Here is a tiny trained network, its code and every weight. The questions are about switching its units off for an input and a target symbol, where a switched-off unit gives its printed mean instead of its output.

import numpy as np


def w(rows, s, z=0):
    codes = np.array(rows[::2]) - 128.0
    scale = np.full(codes.shape[1], s)
    scale[-1] = z or s
    return codes * scale


def f(y):
    return y / 2 * (1 + np.tanh(0.7978845608 * (y + 0.044715 * y**3)))


def softmax(a):
    e = np.exp(a - a.max(-1, keepdims=True))
    return e / e.sum(-1, keepdims=True)


def log_softmax(a):
    a = a - a.max(-1, keepdims=True)
    return a - np.log(np.exp(a).sum(-1, keepdims=True))


def net(x, mask):
    ids = ['αβδζημψ'.index(c) for c in x.split()]
    T = len(ids)
    res = E[ids] + P[:T]
    u = 0
    for l in range(2):
        q, k, v = (res @ M[l].T for M in (Q, K, V))
        z = softmax(np.where(np.tri(T) > 0, q @ k.T / 2**0.5, -1e9)) @ v
        res = res + np.where(mask[u], z, O[l][:, -1]) @ O[l][:, :-1]
        u += 1
        y = f(res @ A[l][:, :-1].T + A[l][:, -1])
        res = res + np.where(mask[u : u + 12], y, B[l][:, -1]) @ B[l][:, :-1]
        u += 12
    return log_softmax(res[-1] @ U[:, :-1].T + U[:, -1])


Q, K, V, O, A, B = {}, {}, {}, {}, {}, {}
E = w([
[127,141,116],'α',
[146,122,254],'β',
[218,72,172],'δ',
[142,169,126],'ζ',
[243,61,98],'η',
[139,213,138],'μ',
[120,118,215],'ψ',
],0.018)
P = w([
[2,96,124],'0',
[97,172,132],'1',
[123,159,143],'2',
[131,138,151],'3',
[132,124,146],'4',
[137,112,153],'5',
[146,109,154],'6',
[140,90,149],'7',
[155,103,160],'8',
[147,84,152],'9',
],0.009)
Q[0] = w([
[147,116,78],'L0H1',
[254,143,127],'L0H1',
],0.0063)
K[0] = w([
[216,126,50],'L0H1',
[224,4,253],'L0H1',
],0.0054)
V[0] = w([
[209,75,26],'L0H1',
[124,100,254],'L0H1',
],0.0068)
O[0] = w([
[72,254,76,91],'L0H1',
[31,26,15,254],'L0H1',
],0.0051,0.0076)
A[0] = w([
[32,145,32,130],'L0N1',
[45,111,96,138],'L0N2',
[173,118,6,125],'L0N3',
[35,186,111,163],'L0N4',
[98,181,61,119],'L0N5',
[135,59,102,133],'L0N6',
[207,187,66,48],'L0N7',
[127,158,40,50],'L0N8',
[63,162,175,85],'L0N9',
[78,132,163,140],'L0N10',
[154,113,99,254],'L0N11',
[148,197,99,245],'L0N12',
],0.014,0.0051)
B[0] = w([
[184,58,26,136],'L0N1',
[173,195,131,133],'L0N2',
[148,141,55,187],'L0N3',
[180,89,145,145],'L0N4',
[227,149,74,135],'L0N5',
[198,125,161,254],'L0N6',
[111,82,142,142],'L0N7',
[167,120,115,123],'L0N8',
[94,200,136,142],'L0N9',
[34,155,147,165],'L0N10',
[198,110,170,230],'L0N11',
[254,168,187,164],'L0N12',
],0.0085,0.0063)
Q[1] = w([
[177,18,174],'L1H1',
[254,180,193],'L1H1',
],0.0042)
K[1] = w([
[178,3,193],'L1H1',
[117,62,102],'L1H1',
],0.0068)
V[1] = w([
[154,166,254],'L1H1',
[122,100,185],'L1H1',
],0.0082)
O[1] = w([
[1,190,109,255],'L1H1',
[186,114,67,218],'L1H1',
],0.0093,0.0065)
A[1] = w([
[53,215,148,84],'L1N1',
[181,57,81,1],'L1N2',
[105,242,107,58],'L1N3',
[175,106,127,192],'L1N4',
[75,139,216,137],'L1N5',
[82,144,136,90],'L1N6',
[83,142,41,123],'L1N7',
[96,244,133,84],'L1N8',
[163,143,173,164],'L1N9',
[198,121,71,37],'L1N10',
[102,5,228,183],'L1N11',
[118,197,77,106],'L1N12',
],0.013,0.0058)
B[1] = w([
[210,97,210,157],'L1N1',
[91,154,153,190],'L1N2',
[82,89,119,139],'L1N3',
[167,97,126,201],'L1N4',
[88,135,139,187],'L1N5',
[164,166,154,139],'L1N6',
[103,207,92,127],'L1N7',
[142,88,120,146],'L1N8',
[67,83,81,168],'L1N9',
[95,212,172,188],'L1N10',
[111,137,58,254],'L1N11',
[40,254,58,133],'L1N12',
],0.009,0.014)
U = w([
[75,123,190,253],'α',
[115,117,137,105],'β',
[164,1,118,227],'δ',
[106,154,90,41],'ζ',
[185,149,181,91],'η',
[40,114,98,142],'μ',
[113,179,90,60],'ψ',
],0.012,0.0026)

Each question gives the input, a string of symbols that net reads in full, and the target symbol t.
The units are the heads (2 rows each of Q, K, V and O) and the neurons (one row each of A and B). Each row of codes is followed by its name. A weight is (code - 128) times the scale printed after its matrix; where a second scale follows, it is the last column's (O, A, B and U).
mask holds one flag per unit, layer by layer, with each layer's heads first. A switched-off unit (its flag False) gives its mean, the last column of its rows in O or B, instead of its output. The means were averaged over made-up inputs and are rounded, as every weight is.
A unit's drop is (log p(t) with every unit on - log p(t) with that unit switched off) / (log p(t) with every unit on - log p(t) with every unit switched off).
The circuit of an input: a set's keep is (log p(t) with only the set's units on - log p(t) with every unit switched off) / (log p(t) with every unit on - log p(t) with every unit switched off). Starting from the 12 units with the biggest drops (on a tie, the unit counted first), units are removed one at a time, each time the one whose removal leaves the highest keep (on an exact tie, the one counted first), for as long as the keep stays at least 0.8.
units of the circuit, in order: the units of the circuit, biggest drop first
unit that matters most: the unit with the biggest drop
top k neurons: the k neurons with the biggest drops, biggest first
k most important neurons of layer l: the k neurons of layer l with the biggest drops, biggest first
drop of u: that unit's drop, to one decimal
input β μ η β δ δ η ζ η μ, target η: units of the circuit, in order	(L0N12, L1N11)
input ζ η η α β η δ η δ ζ, target η: units of the circuit, in order	(L1N11, L0N12, L0H1)
input μ μ ψ α, target α: top neuron	(L1N11)
input η ζ ζ, target η: 4 most important neurons of layer 0	(L0N12, L0N3, L0N5, L0N4)
input η η ζ α, target η: 2 most important neurons of layer 0	(L0N3, L0N4)
input ψ ζ δ η ζ η ψ η, target η: 2 most important neurons of layer 1	(L1N10, L1N11)
input μ β μ, target α: top 2 neurons	(L1N11, L1N1)
input δ β η δ ζ β δ β μ ψ, target μ: 2 most important neurons of layer 0	(L0N12, L0N3)
input δ α β α μ η α μ α, target δ: top 2 neurons	(L1N10, L1N2)
input μ α ζ, target α: 2 most important neurons of layer 0	(L0N3, L0N1)
input β δ α η ζ δ β, target μ: drop of L1N5	0.1
input β ζ δ β ψ μ η μ η, target η: drop of L0N3	0.3
input δ β η β α ψ ψ ζ ζ β, target μ: drop of L0N12	0.0
input β β ζ μ α ψ, target μ: unit that matters most	L0H1
input η ζ μ, target η: drop of L0N3	0.3
